Below is a small trained network, with its code and all its weights. Each question gives an input and a class and asks what happens when units are switched off, that is, made to give their printed mean instead of their output.

import numpy as np


def w(rows, s, z=0):
    codes = np.array(rows[::2]) - 128.0
    scale = np.full(codes.shape[1], s)
    scale[-1] = z or s
    return codes * scale


def f(y):
    return y / 2 * (1 + np.tanh(0.7978845608 * (y + 0.044715 * y**3)))


def log_softmax(a):
    a = a - a.max(-1, keepdims=True)
    return a - np.log(np.exp(a).sum(-1, keepdims=True))


def net(x, mask):
    res = np.array(x, float).reshape(1, 8) / 4 @ E
    y = f(res @ A[0][:, :-1].T + A[0][:, -1])
    res = res + np.where(mask, y, B[0][:, -1]) @ B[0][:, :-1]
    return log_softmax(res[-1] @ U[:, :-1].T + U[:, -1])


A, B = {}, {}
E = w([
[88,23,148,178,24,141,51],'x0',
[128,124,136,122,138,123,117],'x1',
[75,158,254,179,211,211,134],'x2',
[180,187,150,94,82,210,71],'x3',
[211,145,131,254,154,74,95],'x4',
[47,243,107,135,116,78,22],'x5',
[127,129,120,138,124,129,136],'x6',
[124,137,116,146,104,126,156],'x7',
],0.0066)
A[0] = w([
[200,55,177,81,179,123,122,112],'n0',
[1,113,80,43,144,172,152,111],'n1',
[175,105,71,81,104,78,109,141],'n2',
[68,96,160,52,62,159,208,124],'n3',
[207,81,137,138,139,162,187,36],'n4',
[134,100,54,109,116,122,92,47],'n5',
[73,164,122,97,139,87,54,46],'n6',
[67,126,207,170,181,131,142,86],'n7',
[204,130,176,162,169,72,100,48],'n8',
[207,104,121,235,153,75,129,116],'n9',
[93,64,127,157,95,142,94,74],'n10',
[157,77,136,74,121,113,151,56],'n11',
[77,199,104,138,130,113,77,51],'n12',
[63,201,152,134,139,84,68,146],'n13',
[158,50,159,123,143,152,175,40],'n14',
[147,184,67,87,192,125,165,45],'n15',
[108,107,131,141,51,163,98,123],'n16',
[190,81,86,66,89,70,92,73],'n17',
[21,165,86,165,119,73,115,126],'n18',
[196,130,151,199,133,113,73,218],'n19',
[114,139,170,151,149,189,128,100],'n20',
[163,145,127,197,134,108,132,90],'n21',
[54,58,126,158,172,25,172,220],'n22',
[113,132,212,144,144,162,138,52],'n23',
[230,197,158,93,51,212,75,254],'n24',
[182,131,26,79,124,55,146,101],'n25',
[166,225,82,83,191,129,185,98],'n26',
[92,56,150,134,75,103,53,42],'n27',
],0.0089,0.0062)
B[0] = w([
[169,95,73,148,66,110,191,167],'n0',
[199,235,163,111,110,72,39,212],'n1',
[83,180,133,167,154,193,131,192],'n2',
[174,177,124,86,122,93,51,213],'n3',
[220,90,104,136,34,161,155,161],'n4',
[116,138,134,191,137,171,144,142],'n5',
[229,122,88,169,71,171,174,156],'n6',
[64,193,60,197,111,213,85,180],'n7',
[123,174,162,101,100,120,108,142],'n8',
[155,191,145,70,113,116,60,194],'n9',
[90,126,206,212,130,63,114,168],'n10',
[174,177,96,186,98,109,94,146],'n11',
[250,94,118,158,51,151,183,159],'n12',
[202,66,58,147,72,117,206,207],'n13',
[225,103,75,180,76,138,112,163],'n14',
[117,110,210,216,120,96,147,158],'n15',
[109,90,190,139,175,65,117,185],'n16',
[86,210,135,213,193,246,128,185],'n17',
[163,98,77,105,104,130,185,190],'n18',
[129,158,144,29,123,110,102,216],'n19',
[103,168,61,187,155,160,144,159],'n20',
[145,181,174,104,131,98,90,143],'n21',
[104,94,57,66,230,93,120,254],'n22',
[98,167,76,205,127,181,90,151],'n23',
[81,56,45,85,236,71,122,255],'n24',
[59,158,122,178,95,188,111,197],'n25',
[76,3,254,205,123,64,100,195],'n26',
[115,88,231,190,108,84,173,184],'n27',
],0.0069,0.0081)
U = w([
[219,100,89,158,66,160,179,75],'0',
[66,197,113,201,139,221,130,73],'1',
[101,77,248,183,122,89,144,81],'2',
[108,120,118,96,139,133,143,252],'3',
[164,212,161,78,107,109,85,64],'4',
[96,77,64,92,196,119,134,75],'5',
[108,119,125,97,134,145,152,239],'6',
],0.013,0.012)

Each question gives the input, the list of numbers given to net, and the class t.
The units are the neurons (one row each of A and B). Each row of codes is followed by its name. A weight is (code - 128) times the scale printed after its matrix; where a second scale follows, it is the last column's (A, B and U).
mask holds one flag per neuron, in row order. A switched-off neuron (its flag False) gives its mean, the last column of its row in B, instead of its output. The means were averaged over made-up inputs and are rounded, as every weight is.
A unit's drop is (log p(t) with every unit on - log p(t) with that unit switched off) / (log p(t) with every unit on - log p(t) with every unit switched off).
The circuit of an input: a set's keep is (log p(t) with only the set's units on - log p(t) with every unit switched off) / (log p(t) with every unit on - log p(t) with every unit switched off). Starting from the 12 units with the biggest drops (on a tie, the unit counted first), units are removed one at a time, each time the one whose removal leaves the highest keep (on an exact tie, the one counted first), for as long as the keep stays at least 0.8.
circuit, biggest first: the units of the circuit, biggest drop first
most important unit: the unit with the biggest drop
k most important neurons: the k neurons with the biggest drops, biggest first
input [-4,0,1,3,5,5,2,-5], class 0: circuit, biggest first	[n13]
input [1,2,6,-4,2,7,8,-6], class 0: 2 most important neurons	[n13 n12]
input [4,1,3,8,4,8,6,2], class 0: 4 most important neurons	[n12 n13 n6 n22]
input [-4,1,-6,-1,-4,5,-2,1], class 1: circuit, biggest first	[n25 n2]
input [0,2,5,2,8,8,7,-8], class 0: 2 most important neurons	[n13 n12]
input [7,-1,-6,-6,4,-5,-3,2], class 2: 2 most important neurons	[n27 n10]
input [-4,4,-7,-4,-1,-5,5,-1], class 1: circuit, biggest first	[n25 n17]
input [7,2,-5,1,-8,3,5,-1], class 4: 4 most important neurons	[n1 n3 n26 n15]
input [5,1,6,5,2,7,8,2], class 0: 2 most important neurons	[n13 n12]
input [3,1,-8,-5,5,-4,-5,0], class 1: circuit, biggest first	[n17 n25]
input [5,-6,7,6,1,-4,-8,-4], class 1: 3 most important neurons	[n23 n22 n20]
input [7,-6,-2,3,2,-6,1,5], class 2: circuit, biggest first	[n16 n10]
input [6,-7,6,-3,-8,-1,-7,4], class 4: circuit, biggest first	[n1 n3]
input [0,-5,4,8,1,2,2,4], class 5: most important neuron	[n24]
input [6,3,4,1,8,-4,-6,-8], class 4: circuit, biggest first	[n9 n19]
input [7,-8,8,-6,2,8,-5,5], class 0: 3 most important neurons	[n13 n18 n12]
input [-7,-2,8,-1,-3,-7,3,6], class 1: 3 most important neurons	[n7 n23 n13]
input [2,-8,8,-6,4,8,-6,-6], class 0: 4 most important neurons	[n13 n12 n18 n6]
input [1,-3,-7,5,1,3,-6,4], class 1: circuit, biggest first	[n17 n2]
input [0,2,8,7,-5,-3,0,-5], class 1: most important unit	n23
input [-4,-2,-7,5,0,-6,8,-4], class 1: circuit, biggest first	[n17 n25]
input [3,5,-8,-4,-7,2,0,5], class 1: circuit, biggest first	[n17 n25]
input [7,-1,5,2,-3,8,8,-6], class 0: 3 most important neurons	[n13 n6 n12]
input [-8,-7,0,3,-6,-3,6,5], class 2: 2 most important neurons	[n26 n15]
input [-1,-2,5,5,-3,6,8,-2], class 0: circuit, biggest first	[n13 n12]
